In the rows, 128 means zero.
Here are made-up objects, facts about them, and rows of numbers that follow some of those facts. Name the object behind each unnamed row.

Facts:
nestir | Ξ segak | Φ a
duskikor | Ξ fleskik | Φ a
skabun | Ξ panom | Φ a
fipir | Ξ stonon | Φ a
kepek | Ξ debris
nobrel | Ξ guli
gafadras | Ξ muplidras | Φ b
flezek | Ξ brapler | Φ a
maplir | Ξ nakun
dotral | Ξ flabreples | Φ b
flubril | Ξ kepek | Φ a
zitri | Ξ kepek | Φ b
poram | Ξ ragumim
konar | Ξ broris
stefeklum | Ξ pitru | Φ b
fener | Ξ brapler
gridrer | Ξ gidrek | Φ b
lova | Ξ brukeri | Φ a
druklu | Ξ mabitro | Φ b
fetok | Ξ nakun
lotri | Ξ gomabru
paponor | Ξ fleskik
kladra | Ξ rebram
koplu | Ξ pitru | Φ a
briflezin | Ξ roso | Φ b
vegrom | Ξ buni
tibril | Ξ gomabru
skekel | Ξ broris | Φ a
stoplutrum | Ξ fener | Φ b
sketas | Ξ poram | Φ a
droli | Ξ siskaskom | Φ a
grevurun | Ξ konar | Φ a
flotuk | Ξ nerur | Φ b
vadruplo | Ξ truflor
flevoplu | Ξ rebram | Φ a
pitru | Ξ rebram
flabreples | Ξ buplin
noles | Ξ kladin | Φ a
fustos | Ξ kato | Φ a
dregro | Ξ panom
grudrama | Ξ debris | Φ b
briroze | Ξ vegrom | Φ b
sketrim | Ξ buplin
siskaskom | Ξ keflo
piplim | Ξ fabo | Φ a
klodron | Ξ guli | Φ a
brukeri | Ξ segak
dunom | Ξ busik
klalom | Ξ paponor | Φ a
rubrin | Ξ nerur | Φ a
stabrol | Ξ lotri | Φ a
dese | Ξ truflor | Φ a
gimor | Ξ dregro | Φ a
getro | Ξ tibril | Φ b
kibral | Ξ skunel
nalu | Ξ gilor
tubre | Ξ fulu | Φ b
bruskis | Ξ panom | Φ b
stasti | Ξ buplin | Φ a
zeklar | Ξ drobrur | Φ a
lamik | Ξ vadruplo | Φ b
teskun | Ξ zelu | Φ a
trimul | Ξ pigra | Φ b
novatrus | Ξ drobrur | Φ b
vegri | Ξ buplin | Φ b
stegru | Ξ gidrek
plurekli | Ξ nalu | Φ a
drobrur | Ξ mabitro
stonon | Ξ buni
kogol | Ξ nakun | Φ a
deser | Ξ dunom | Φ b
bredel | Ξ ragumim
dreson | Ξ nobrel | Φ a
skeles | Ξ mabitro
listel | Ξ bredel | Φ a
tutres | Ξ maplir | Φ a
pleflar | Ξ pefes | Φ a
pleplo | Ξ stegru | Φ a
tariklak | Ξ busik | Φ a
brobrom | Ξ fulu | Φ a
gusifler | Ξ vegrom | Φ a
gruvas | Ξ poram | Φ b
mager | Ξ ragumim | Φ b
vogol | Ξ stegru | Φ b
buvil | Ξ buplin
droze | Ξ kladra | Φ a
toror | Ξ kibral | Φ a
modek | Ξ guli | Φ a
grames | Ξ debris | Φ a
klaflar | Ξ skunel
simol | Ξ keflo | Φ a
bubugre | Ξ vadruplo | Φ a
mozas | Ξ skeles | Φ a
drivus | Ξ debris
febus | Ξ zelu | Φ b
nadok | Ξ skunel | Φ a
riplogo | Ξ klaflar | Φ a
muplidras | Ξ buni
vagru | Ξ roso | Φ a
fugri | Ξ keflo
klasife | Ξ fugri | Φ b
fugam | Ξ muplidras | Φ a
kezo | Ξ lotri | Φ b
pigra | Ξ brapler
nerur | Ξ segak
bitakir | Ξ fener | Φ a
klivo | Ξ truflor | Φ b
tudra | Ξ kladra | Φ b
flubur | Ξ tibril | Φ a
bregror | Ξ ragumim | Φ a
fladur | Ξ buvil | Φ a
stobrim | Ξ skunel | Φ b
kato | Ξ skunel
zelu | Ξ skunel
drestor | Ξ mabitro | Φ a

Some objects and their rows:
118, 133, 134, 107, 122, 101, 123, 153, 139, 152, 87, 94, 95, 80, 100, 105, 118, 123, 128, 82, 110, 68, 130, 118, 112, 157, 156, 155, 124, 132, 228, 156, 104, 123, 68, 149, 98, 110 -> stoplutrum
119, 111, 122, 134, 110, 107, 138, 126, 96, 137, 123, 119, 107, 127, 126, 106, 142, 102, 124, 100, 129, 86, 87, 96, 126, 103, 133, 137, 126, 122, 163, 118, 119, 97, 79, 119, 115, 119 -> stegru
117, 123, 106, 122, 120, 96, 148, 141, 118, 144, 116, 106, 110, 110, 136, 101, 132, 130, 155, 102, 113, 78, 102, 123, 145, 108, 131, 138, 125, 127, 189, 109, 111, 93, 78, 129, 134, 118 -> vogol
105, 104, 124, 159, 107, 110, 126, 121, 95, 153, 111, 123, 123, 116, 125, 99, 147, 115, 121, 113, 125, 68, 95, 101, 115, 115, 131, 128, 115, 132, 154, 111, 144, 107, 81, 110, 112, 98 -> segak
106, 119, 98, 147, 45, 123, 179, 109, 151, 152, 95, 125, 94, 83, 134, 107, 178, 118, 158, 90, 134, 113, 117, 99, 118, 112, 143, 109, 104, 91, 209, 106, 106, 62, 50, 97, 129, 108 -> sketas
126, 117, 138, 99, 126, 108, 142, 147, 138, 150, 83, 101, 78, 77, 96, 114, 129, 109, 136, 76, 118, 78, 138, 96, 96, 151, 160, 147, 101, 130, 208, 161, 113, 129, 49, 140, 97, 106 -> bitakir
115, 132, 126, 167, 126, 109, 132, 129, 77, 144, 114, 123, 91, 142, 146, 96, 121, 117, 108, 118, 154, 93, 110, 106, 93, 100, 146, 132, 99, 96, 182, 115, 112, 105, 84, 111, 122, 135 -> stonon
125, 113, 107, 105, 127, 103, 177, 129, 113, 140, 119, 107, 89, 113, 130, 114, 138, 110, 166, 93, 127, 87, 108, 100, 137, 94, 136, 140, 108, 134, 165, 106, 119, 100, 58, 120, 144, 115 -> dese
97, 93, 139, 138, 121, 74, 115, 149, 87, 145, 133, 127, 112, 114, 140, 99, 165, 99, 148, 92, 129, 96, 63, 101, 104, 142, 135, 108, 116, 115, 159, 121, 99, 85, 87, 111, 110, 140 -> buvil
125, 105, 110, 120, 125, 104, 162, 137, 118, 144, 106, 117, 96, 106, 133, 109, 147, 119, 160, 95, 120, 86, 112, 100, 123, 106, 135, 125, 98, 119, 172, 118, 123, 97, 60, 118, 129, 114 -> dreson
125, 106, 110, 124, 125, 103, 161, 136, 118, 144, 103, 117, 97, 107, 133, 109, 148, 119, 157, 93, 119, 85, 114, 100, 119, 108, 136, 121, 98, 116, 173, 119, 124, 96, 62, 117, 126, 117 -> piplim
117, 122, 106, 127, 120, 96, 145, 141, 119, 145, 113, 108, 112, 110, 136, 100, 135, 132, 153, 101, 112, 76, 105, 122, 140, 110, 131, 134, 123, 123, 190, 111, 112, 92, 79, 128, 131, 119 -> gridrer
118, 111, 123, 140, 108, 107, 133, 128, 97, 138, 119, 122, 109, 126, 127, 105, 144, 105, 121, 100, 127, 84, 88, 96, 121, 107, 133, 133, 124, 117, 166, 121, 120, 96, 80, 117, 111, 118 -> dregro
117, 121, 106, 131, 119, 96, 142, 142, 119, 146, 111, 109, 113, 110, 136, 99, 136, 133, 150, 101, 111, 76, 105, 121, 137, 112, 132, 132, 122, 120, 192, 113, 114, 92, 80, 127, 128, 120 -> deser
140, 83, 128, 132, 115, 130, 128, 141, 113, 131, 114, 138, 121, 132, 149, 103, 149, 129, 108, 134, 98, 109, 75, 109, 131, 83, 124, 133, 103, 99, 168, 143, 113, 93, 81, 136, 78, 106 -> kepek
140, 170, 78, 141, 136, 77, 115, 151, 134, 144, 122, 97, 120, 101, 133, 98, 151, 138, 153, 88, 102, 40, 132, 76, 154, 96, 139, 113, 113, 88, 159, 125, 86, 85, 98, 98, 110, 94 -> stefeklum
126, 107, 110, 117, 125, 104, 166, 135, 117, 143, 109, 114, 95, 110, 132, 111, 145, 116, 159, 95, 121, 87, 110, 99, 126, 102, 136, 129, 101, 122, 170, 115, 123, 98, 60, 119, 131, 115 -> simol
124, 120, 128, 147, 95, 109, 136, 168, 92, 111, 99, 120, 121, 136, 119, 104, 136, 97, 126, 78, 120, 73, 106, 95, 98, 103, 77, 125, 135, 100, 170, 120, 157, 83, 74, 117, 116, 139 -> drobrur

Which object is each row?
No name comes twice in this set of rows, the named rows included.
117, 134, 101, 97, 123, 96, 172, 130, 110, 140, 137, 92, 99, 121, 132, 110, 118, 117, 166, 99, 127, 78, 95, 121, 169, 89, 133, 163, 141, 151, 178, 88, 106, 98, 73, 132, 159, 117 | lamik
108, 118, 100, 144, 54, 121, 176, 112, 148, 151, 96, 124, 94, 86, 133, 108, 174, 117, 158, 90, 133, 111, 116, 99, 118, 112, 143, 111, 104, 94, 205, 107, 108, 66, 51, 99, 128, 109 | listel
122, 116, 125, 146, 100, 108, 134, 152, 94, 122, 106, 121, 116, 133, 121, 104, 139, 100, 123, 86, 123, 76, 100, 95, 106, 106, 100, 127, 131, 106, 169, 121, 143, 89, 76, 117, 113, 132 | mabitro
95, 99, 126, 170, 106, 112, 121, 117, 93, 163, 106, 124, 132, 108, 124, 95, 148, 122, 123, 123, 125, 57, 99, 105, 113, 121, 128, 125, 109, 145, 145, 103, 161, 115, 82, 106, 113, 83 | nerur
136, 89, 127, 135, 113, 124, 130, 138, 109, 133, 115, 134, 118, 131, 143, 103, 148, 123, 110, 126, 105, 103, 78, 105, 128, 88, 126, 133, 107, 103, 168, 138, 116, 93, 82, 131, 85, 109 | drivus
134, 102, 110, 125, 124, 111, 139, 152, 131, 140, 106, 121, 122, 115, 152, 98, 140, 151, 142, 125, 90, 93, 97, 131, 145, 95, 125, 132, 106, 106, 193, 130, 109, 89, 80, 140, 104, 110 | grudrama
125, 107, 110, 113, 126, 104, 167, 135, 117, 143, 111, 113, 94, 107, 132, 111, 144, 116, 163, 96, 121, 88, 109, 101, 129, 102, 135, 130, 101, 125, 170, 114, 121, 98, 59, 120, 133, 114 | pleplo
97, 100, 126, 166, 106, 111, 123, 118, 93, 160, 108, 123, 129, 110, 125, 96, 148, 121, 122, 120, 125, 61, 98, 104, 113, 119, 129, 125, 111, 141, 147, 106, 157, 113, 81, 107, 113, 87 | brukeri
117, 125, 125, 160, 121, 107, 132, 128, 83, 143, 115, 123, 97, 138, 140, 98, 128, 113, 112, 112, 146, 90, 105, 102, 101, 103, 142, 131, 106, 102, 178, 117, 115, 102, 82, 112, 118, 131 | buni
113, 114, 102, 138, 77, 115, 171, 119, 138, 149, 98, 122, 96, 93, 133, 108, 166, 118, 158, 91, 128, 103, 116, 99, 118, 110, 140, 114, 101, 101, 195, 111, 113, 76, 55, 105, 128, 111 | bregror
106, 130, 98, 146, 72, 107, 152, 125, 140, 150, 104, 114, 111, 95, 136, 98, 155, 133, 150, 98, 120, 92, 108, 122, 135, 116, 136, 122, 126, 103, 214, 106, 103, 71, 74, 114, 128, 115 | mager
105, 99, 133, 139, 116, 85, 121, 142, 90, 143, 127, 125, 111, 119, 136, 101, 158, 101, 138, 95, 128, 92, 72, 99, 109, 131, 135, 115, 119, 115, 161, 121, 106, 88, 85, 113, 110, 133 | buplin
121, 112, 92, 143, 144, 76, 162, 100, 113, 161, 62, 104, 122, 158, 125, 125, 169, 153, 135, 62, 92, 70, 115, 162, 130, 121, 128, 136, 126, 128, 183, 131, 95, 82, 81, 107, 120, 135 | febus
125, 113, 126, 109, 125, 106, 150, 143, 130, 148, 91, 108, 86, 90, 111, 112, 138, 113, 144, 83, 118, 80, 128, 98, 105, 133, 150, 137, 100, 124, 194, 144, 118, 115, 55, 130, 109, 110 | flezek
125, 108, 109, 113, 124, 105, 169, 134, 116, 142, 114, 112, 94, 111, 132, 112, 142, 114, 160, 96, 123, 87, 109, 99, 130, 99, 136, 132, 104, 126, 168, 112, 123, 98, 61, 119, 134, 114 | droli

Now the same objects, written a new way:
Known rows:
130, 134, 115, 107, 121, 153, 117, 135, 128, 118, 127, 114, 137, 122, 137, 131, 140, 125, 85, 128, 137, 97, 133, 121, 150, 144, 132, 113 -> klaflar
131, 115, 135, 113, 125, 128, 119, 130, 124, 130, 117, 116, 126, 130, 132, 128, 132, 125, 126, 130, 130, 128, 139, 132, 145, 132, 125, 129 -> gilor
136, 144, 109, 128, 146, 144, 144, 113, 123, 139, 118, 155, 130, 151, 125, 129, 107, 108, 111, 95, 130, 154, 119, 130, 63, 114, 94, 136 -> fugam
136, 117, 138, 146, 115, 133, 128, 128, 138, 157, 118, 121, 111, 109, 136, 127, 125, 135, 134, 129, 143, 154, 161, 115, 80, 137, 140, 134 -> vadruplo
127, 109, 99, 130, 118, 142, 127, 139, 132, 112, 144, 140, 150, 121, 119, 139, 137, 131, 90, 133, 133, 63, 121, 105, 135, 151, 137, 103 -> febus
142, 93, 126, 159, 121, 108, 130, 133, 108, 111, 115, 160, 160, 79, 112, 126, 133, 141, 129, 158, 109, 99, 126, 122, 122, 112, 132, 127 -> trimul
125, 103, 138, 116, 128, 125, 112, 130, 115, 139, 119, 119, 121, 135, 148, 129, 131, 132, 126, 117, 111, 121, 129, 125, 164, 125, 146, 123 -> buplin
122, 69, 129, 140, 126, 107, 122, 132, 117, 138, 132, 146, 130, 137, 132, 136, 125, 140, 143, 119, 101, 92, 116, 110, 152, 128, 155, 116 -> vegri
122, 163, 130, 148, 131, 136, 132, 123, 132, 128, 132, 132, 118, 130, 130, 125, 131, 131, 131, 125, 132, 148, 120, 131, 107, 118, 118, 130 -> gimor
132, 76, 130, 88, 120, 118, 177, 130, 139, 123, 142, 132, 109, 84, 95, 123, 132, 133, 160, 123, 107, 93, 100, 120, 137, 132, 120, 114 -> kezo
138, 173, 130, 172, 130, 135, 132, 125, 109, 108, 117, 153, 147, 71, 129, 115, 138, 142, 115, 150, 112, 144, 116, 136, 100, 90, 123, 134 -> bitakir
124, 132, 134, 85, 125, 105, 114, 122, 142, 136, 118, 117, 148, 144, 131, 124, 138, 136, 120, 131, 127, 88, 127, 140, 83, 132, 153, 138 -> bredel
112, 172, 109, 172, 134, 134, 127, 121, 128, 130, 125, 110, 132, 106, 117, 131, 87, 174, 147, 112, 137, 156, 112, 148, 179, 130, 118, 128 -> flubril
120, 150, 128, 171, 131, 135, 150, 123, 148, 120, 143, 156, 124, 138, 138, 116, 124, 87, 122, 132, 126, 180, 108, 144, 180, 133, 152, 137 -> mozas
124, 100, 125, 113, 123, 89, 126, 125, 143, 132, 131, 142, 154, 143, 113, 132, 131, 140, 138, 137, 122, 69, 119, 126, 78, 137, 154, 131 -> mager
131, 116, 135, 114, 125, 128, 120, 130, 124, 131, 117, 116, 126, 130, 132, 128, 131, 126, 126, 130, 131, 128, 140, 131, 144, 133, 127, 129 -> guli
139, 120, 135, 126, 124, 128, 119, 131, 113, 121, 109, 127, 141, 101, 131, 123, 136, 131, 118, 143, 121, 127, 138, 134, 141, 118, 129, 131 -> brapler
130, 125, 136, 85, 134, 116, 121, 138, 117, 125, 147, 105, 138, 117, 141, 148, 109, 112, 139, 149, 137, 150, 135, 122, 140, 125, 122, 135 -> kladra

Name these rows:
No name comes twice in this set of rows, the named rows included.
116, 169, 117, 162, 134, 135, 129, 122, 129, 129, 129, 119, 127, 115, 123, 129, 104, 156, 140, 117, 134, 152, 114, 141, 149, 125, 119, 129 | grames
118, 94, 104, 162, 125, 107, 125, 129, 124, 131, 121, 120, 148, 106, 99, 141, 83, 175, 161, 124, 133, 111, 122, 135, 199, 148, 128, 122 | zitri
132, 111, 137, 87, 124, 133, 144, 129, 130, 128, 123, 111, 113, 105, 122, 122, 134, 126, 135, 123, 120, 124, 124, 133, 149, 130, 122, 124 | gomabru
134, 116, 136, 131, 120, 131, 124, 129, 132, 146, 118, 119, 118, 117, 134, 127, 127, 131, 131, 129, 137, 142, 152, 122, 109, 135, 135, 132 | truflor
143, 95, 122, 153, 137, 109, 120, 140, 120, 105, 155, 126, 125, 180, 93, 113, 142, 144, 158, 127, 119, 90, 165, 113, 146, 139, 151, 134 | flotuk
131, 171, 127, 156, 141, 136, 126, 128, 127, 113, 150, 123, 114, 160, 119, 112, 139, 138, 139, 119, 127, 139, 140, 128, 119, 120, 133, 137 | nestir
127, 76, 124, 153, 122, 108, 143, 131, 139, 123, 136, 159, 139, 136, 118, 128, 121, 101, 138, 141, 122, 124, 122, 128, 178, 147, 154, 128 | druklu
137, 174, 126, 163, 146, 135, 121, 132, 124, 104, 159, 117, 109, 180, 111, 103, 146, 142, 145, 116, 125, 135, 155, 126, 126, 121, 142, 141 | rubrin
113, 142, 136, 152, 137, 132, 118, 124, 117, 142, 137, 139, 111, 140, 159, 127, 130, 143, 130, 100, 96, 134, 101, 120, 143, 105, 155, 120 | fladur
114, 187, 129, 110, 132, 104, 125, 113, 157, 134, 136, 134, 149, 150, 130, 120, 139, 145, 122, 126, 125, 93, 102, 144, 26, 119, 157, 143 | sketas
118, 63, 132, 143, 127, 106, 117, 132, 112, 142, 133, 148, 127, 141, 141, 137, 126, 144, 143, 111, 91, 90, 111, 107, 162, 124, 166, 113 | dotral
121, 154, 128, 163, 131, 135, 145, 123, 143, 122, 141, 149, 123, 136, 136, 118, 126, 100, 125, 129, 127, 170, 111, 140, 158, 129, 144, 135 | drestor
131, 121, 135, 95, 131, 120, 121, 135, 119, 127, 136, 109, 134, 121, 138, 141, 117, 117, 134, 142, 134, 142, 136, 126, 141, 127, 124, 133 | rebram

